Here is a tiny trained network, its code and every weight. The questions are about switching its units off for an input and a class, where a switched-off unit gives its printed mean instead of its output.

import numpy as np


def w(rows, s, z=0):
    codes = np.array(rows[::2]) - 128.0
    scale = np.full(codes.shape[1], s)
    scale[-1] = z or s
    return codes * scale


def norm(h):
    return h / np.sqrt((h * h).mean(-1, keepdims=True) + 1e-5)


def f(y):
    return y / 2 * (1 + np.tanh(0.7978845608 * (y + 0.044715 * y**3)))


def log_softmax(a):
    a = a - a.max(-1, keepdims=True)
    return a - np.log(np.exp(a).sum(-1, keepdims=True))


def net(x, mask):
    res = np.array(x, float).reshape(1, 3) / 4 @ E
    u = 0
    for l in range(2):
        y = f(norm(res) @ A[l][:, :-1].T + A[l][:, -1])
        res = res + np.where(mask[u : u + 12], y, B[l][:, -1]) @ B[l][:, :-1]
        u += 12
    return log_softmax(norm(res)[-1] @ U[:, :-1].T + U[:, -1])


A, B = {}, {}
E = w([
[241,81,184,204,238,89,148],'x0',
[134,211,134,135,167,159,102],'x1',
[106,123,255,47,147,169,246],'x2',
],0.0051)
A[0] = w([
[137,104,202,128,144,138,155,208],'0.n1',
[151,100,123,101,160,220,113,24],'0.n2',
[190,114,205,125,45,176,145,155],'0.n3',
[169,103,123,208,116,71,71,96],'0.n4',
[177,136,151,141,135,81,130,26],'0.n5',
[143,8,144,123,37,76,146,23],'0.n6',
[90,137,93,136,97,172,198,145],'0.n7',
[157,254,153,107,171,159,75,5],'0.n8',
[185,105,170,131,128,111,101,136],'0.n9',
[97,189,125,154,2,124,140,149],'0.n10',
[118,165,30,124,229,135,111,142],'0.n11',
[162,50,132,160,55,149,133,38],'0.n12',
],0.006,0.0024)
B[0] = w([
[140,168,64,159,125,174,177,233],'0.n1',
[115,102,148,164,124,118,140,100],'0.n2',
[116,138,79,186,102,172,134,182],'0.n3',
[158,179,147,171,74,181,216,251],'0.n4',
[133,181,159,60,80,95,84,126],'0.n5',
[26,199,195,213,211,31,110,186],'0.n6',
[164,152,89,132,211,152,98,182],'0.n7',
[25,155,203,198,203,3,74,179],'0.n8',
[119,179,115,26,79,145,73,166],'0.n9',
[200,162,111,72,190,120,145,248],'0.n10',
[94,110,143,143,99,168,192,211],'0.n11',
[102,169,175,113,172,170,62,133],'0.n12',
],0.0057,0.0028)
A[1] = w([
[33,139,119,50,130,147,129,88],'1.n1',
[193,112,62,104,204,100,131,181],'1.n2',
[104,127,129,22,96,134,75,44],'1.n3',
[207,88,211,137,153,121,144,72],'1.n4',
[100,146,85,148,217,153,97,149],'1.n5',
[97,108,213,81,163,183,155,86],'1.n6',
[51,148,102,46,92,95,108,95],'1.n7',
[116,149,95,208,93,97,135,211],'1.n8',
[113,111,70,191,67,127,10,178],'1.n9',
[216,108,182,155,142,110,149,56],'1.n10',
[105,185,105,135,68,167,182,177],'1.n11',
[2,79,198,162,154,28,79,255],'1.n12',
],0.0081,0.0026)
B[1] = w([
[192,137,73,176,153,96,131,211],'1.n1',
[124,57,188,53,77,165,90,176],'1.n2',
[161,95,73,120,174,121,61,158],'1.n3',
[155,127,66,131,121,124,55,191],'1.n4',
[103,68,178,112,101,92,107,200],'1.n5',
[100,150,124,192,78,141,165,204],'1.n6',
[144,126,123,128,215,101,72,201],'1.n7',
[83,104,154,67,152,142,144,247],'1.n8',
[147,175,136,183,121,162,228,253],'1.n9',
[89,144,53,81,171,85,76,197],'1.n10',
[125,77,172,110,95,121,77,243],'1.n11',
[45,190,254,158,179,70,55,224],'1.n12',
],0.0082,0.0046)
U = w([
[197,107,21,79,172,137,44,171],'0',
[129,144,110,169,52,210,248,182],'1',
[59,190,169,188,197,66,103,148],'2',
[73,52,235,46,70,121,61,134],'3',
[125,108,125,86,75,67,147,2],'4',
],0.014,0.006)

Each question gives the input, the list of numbers given to net, and the class t.
The units are the neurons (one row each of A and B). Each row of codes is followed by its name. A weight is (code - 128) times the scale printed after its matrix; where a second scale follows, it is the last column's (A, B and U).
mask holds one flag per neuron, layer by layer. A switched-off neuron (its flag False) gives its mean, the last column of its row in B, instead of its output. The means were averaged over made-up inputs and are rounded, as every weight is.
A unit's drop is (log p(t) with every unit on - log p(t) with that unit switched off) / (log p(t) with every unit on - log p(t) with every unit switched off).
The circuit of an input: a set's keep is (log p(t) with only the set's units on - log p(t) with every unit switched off) / (log p(t) with every unit on - log p(t) with every unit switched off). Starting from the 12 units with the biggest drops (on a tie, the unit counted first), units are removed one at a time, each time the one whose removal leaves the highest keep (on an exact tie, the one counted first), for as long as the keep stays at least 0.8.
units of the circuit, in order: the units of the circuit, biggest drop first
top k neurons: the k neurons with the biggest drops, biggest first
k most important neurons of layer l: the k neurons of layer l with the biggest drops, biggest first
drop when u is switched off: that unit's drop, to one decimal
input [0,-1,-2], class 3: units of the circuit, in order => (0.n4, 1.n11)
input [-7,-8,-1], class 2: units of the circuit, in order => (0.n6, 1.n12)
input [-2,-8,-6], class 2: 2 most important neurons of layer 0 => (0.n6, 0.n1)
input [-3,-7,-1], class 2: units of the circuit, in order => (0.n6)
input [-2,-1,-2], class 3: units of the circuit, in order => (0.n10, 1.n2)
input [1,-8,-8], class 1: top 2 neurons => (1.n9, 0.n4)
input [-7,-8,-5], class 2: units of the circuit, in order => (0.n6, 1.n12)
input [-4,-7,5], class 2: top 2 neurons => (0.n6, 0.n4)
input [6,-8,7], class 2: 3 most important neurons of layer 1 => (1.n10, 1.n9, 1.n4)
input [8,7,1], class 0: 2 most important neurons of layer 1 => (1.n12, 1.n4)
input [3,2,1], class 3: top 2 neurons => (0.n1, 0.n9)
input [-4,4,-1], class 0: top 3 neurons => (0.n10, 0.n6, 1.n1)
input [4,3,-4], class 0: 4 most important neurons of layer 1 => (1.n10, 1.n12, 1.n6, 1.n5)
input [-2,-7,1], class 2: top neuron => (0.n6)
input [7,-2,-8], class 1: top 3 neurons => (1.n9, 0.n10, 1.n7)
input [4,2,4], class 0: 3 most important neurons of layer 1 => (1.n4, 1.n9, 1.n10)
input [-4,6,-7], class 1: top 3 neurons => (1.n9, 0.n6, 1.n12)
input [-1,-6,5], class 2: top 3 neurons => (0.n6, 0.n4, 1.n12)
input [-5,5,8], class 1: drop when 1.n12 is switched off => 0.3
input [-3,-7,-3], class 2: units of the circuit, in order => (0.n6)
input [-7,6,3], class 0: drop when 1.n3 is switched off => 0.0
input [2,-8,5], class 2: drop when 0.n6 is switched off => 3.8
